Below are the code and all the weights of a small trained network. Each question names an input and a class and asks about switching units off, where a switched-off unit gives its printed mean instead of its output.

import numpy as np


def w(rows, s, z=0):
    codes = np.array(rows[::2]) - 128.0
    scale = np.full(codes.shape[1], s)
    scale[-1] = z or s
    return codes * scale


def f(y):
    return np.maximum(y, 0)


def log_softmax(a):
    a = a - a.max(-1, keepdims=True)
    return a - np.log(np.exp(a).sum(-1, keepdims=True))


def net(x, mask):
    res = np.array(x, float).reshape(1, 8) / 4 @ E
    y = f(res @ A[0][:, :-1].T + A[0][:, -1])
    res = res + np.where(mask, y, B[0][:, -1]) @ B[0][:, :-1]
    return log_softmax(res[-1] @ U[:, :-1].T + U[:, -1])


A, B = {}, {}
E = w([
[139,136,145,137,140,142,95],'x0',
[213,120,200,188,23,156,155],'x1',
[126,130,135,115,125,128,139],'x2',
[124,117,135,109,120,113,136],'x3',
[114,115,91,200,146,159,121],'x4',
[101,129,120,164,143,171,163],'x5',
[8,184,110,75,1,120,82],'x6',
[178,89,27,34,109,248,105],'x7',
],0.01)
A[0] = w([
[184,89,172,81,10,209,171,221],'neuron 0',
[154,158,174,196,180,84,189,181],'neuron 1',
[237,154,184,175,167,154,181,194],'neuron 2',
[90,141,197,180,150,105,166,213],'neuron 3',
[216,119,123,130,201,106,229,253],'neuron 4',
[32,123,63,117,80,193,81,203],'neuron 5',
[139,84,77,38,254,92,78,205],'neuron 6',
[68,172,115,153,231,113,49,220],'neuron 7',
[16,201,205,192,102,99,79,252],'neuron 8',
[93,173,76,69,123,102,122,149],'neuron 9',
[67,78,192,183,101,207,147,161],'neuron 10',
[161,122,178,197,31,78,161,170],'neuron 11',
[204,21,143,143,126,208,148,189],'neuron 12',
[115,176,149,107,175,71,112,196],'neuron 13',
[180,161,148,213,126,32,121,210],'neuron 14',
[127,106,156,100,212,188,218,136],'neuron 15',
[92,193,109,78,49,125,47,204],'neuron 16',
[164,192,114,128,105,198,159,129],'neuron 17',
[69,165,130,158,203,58,114,201],'neuron 18',
[112,60,98,160,235,147,103,141],'neuron 19',
],0.0087,0.0044)
B[0] = w([
[184,122,141,194,120,116,17,234],'neuron 0',
[120,114,161,119,176,33,148,199],'neuron 1',
[137,92,39,152,207,2,94,214],'neuron 2',
[84,174,150,118,138,31,195,193],'neuron 3',
[161,74,125,90,231,76,132,234],'neuron 4',
[73,164,127,152,122,229,76,222],'neuron 5',
[164,135,125,30,181,196,152,248],'neuron 6',
[56,124,102,95,134,179,219,217],'neuron 7',
[52,171,163,139,32,43,233,225],'neuron 8',
[38,203,76,133,120,168,86,186],'neuron 9',
[137,165,133,135,97,102,111,164],'neuron 10',
[192,184,187,176,73,79,158,195],'neuron 11',
[193,110,54,119,144,71,54,228],'neuron 12',
[93,72,84,93,101,116,212,184],'neuron 13',
[164,149,188,147,187,27,209,197],'neuron 14',
[174,99,96,94,149,141,167,192],'neuron 15',
[110,124,135,167,75,243,131,219],'neuron 16',
[94,108,92,153,58,166,45,169],'neuron 17',
[45,13,168,55,155,118,240,212],'neuron 18',
[187,94,141,63,204,126,166,210],'neuron 19',
],0.0072,0.014)
U = w([
[88,36,209,50,182,82,193,99],'0',
[201,140,173,175,139,24,182,138],'1',
[7,82,153,94,49,109,207,99],'2',
[134,233,229,230,41,97,183,149],'3',
[242,161,90,38,198,216,163,254],'4',
[196,47,82,132,132,72,11,82],'5',
[48,252,124,100,189,225,62,130],'6',
[187,91,176,255,13,225,86,85],'7',
],0.0069,0.0018)

Each question gives the input, the list of numbers given to net, and the class t.
The units are the neurons (one row each of A and B). Each row of codes is followed by its name. A weight is (code - 128) times the scale printed after its matrix; where a second scale follows, it is the last column's (A, B and U).
mask holds one flag per neuron, in row order. A switched-off neuron (its flag False) gives its mean, the last column of its row in B, instead of its output. The means were averaged over made-up inputs and are rounded, as every weight is.
A unit's drop is (log p(t) with every unit on - log p(t) with that unit switched off) / (log p(t) with every unit on - log p(t) with every unit switched off).
The circuit of an input: a set's keep is (log p(t) with only the set's units on - log p(t) with every unit switched off) / (log p(t) with every unit on - log p(t) with every unit switched off). Starting from the 12 units with the biggest drops (on a tie, the unit counted first), units are removed one at a time, each time the one whose removal leaves the highest keep (on an exact tie, the one counted first), for as long as the keep stays at least 0.8.
units of the circuit, in order: the units of the circuit, biggest drop first
k most important neurons: the k neurons with the biggest drops, biggest first
drop of u: that unit's drop, to one decimal
input [-3,0,1,3,8,-3,8,5], class 6: units of the circuit, in order : [neuron 5]
input [4,-2,5,5,0,-1,-3,1], class 4: 2 most important neurons : [neuron 8; neuron 18]
input [-6,1,7,0,2,3,-4,8], class 5: units of the circuit, in order : [neuron 12; neuron 0]
input [8,5,2,3,5,3,1,-5], class 3: 2 most important neurons : [neuron 8; neuron 4]
input [-3,5,7,-4,8,1,0,5], class 5: 2 most important neurons : [neuron 12; neuron 16]
input [-3,-2,0,-1,7,1,3,1], class 6: units of the circuit, in order : [neuron 5; neuron 13]
input [-3,-5,-4,6,-8,5,5,1], class 6: units of the circuit, in order : [neuron 9; neuron 5]
input [7,7,6,6,2,5,1,-1], class 3: 3 most important neurons : [neuron 4; neuron 11; neuron 19]
input [-7,3,-8,1,8,-2,2,-8], class 3: units of the circuit, in order : [neuron 8; neuron 11]
input [-3,-8,4,-3,-4,-8,7,-1], class 2: 3 most important neurons : [neuron 8; neuron 18; neuron 13]
input [-5,0,6,-5,4,-3,2,-6], class 2: 4 most important neurons : [neuron 18; neuron 0; neuron 8; neuron 13]
input [-2,8,-7,-7,7,6,1,3], class 7: 3 most important neurons : [neuron 4; neuron 11; neuron 19]
input [-7,6,-5,0,5,-7,-7,1], class 5: 3 most important neurons : [neuron 12; neuron 8; neuron 2]
input [8,-4,4,6,-6,-8,2,8], class 6: most important neuron : [neuron 9]
input [-6,6,6,-8,-3,-7,6,0], class 3: 2 most important neurons : [neuron 11; neuron 8]
input [5,2,2,-5,7,-8,4,-7], class 3: 2 most important neurons : [neuron 11; neuron 14]
input [-4,2,-5,-4,7,-2,-6,5], class 5: 2 most important neurons : [neuron 12; neuron 2]
input [4,3,-8,0,-4,-8,-1,8], class 5: drop of neuron 11 : 0.0
input [-5,6,-8,-6,7,-3,0,2], class 5: drop of neuron 8 : 0.1
input [4,8,-4,5,8,3,-5,1], class 5: units of the circuit, in order : [neuron 12]
input [-6,3,-5,2,-5,-2,8,1], class 7: drop of neuron 16 : 0.2
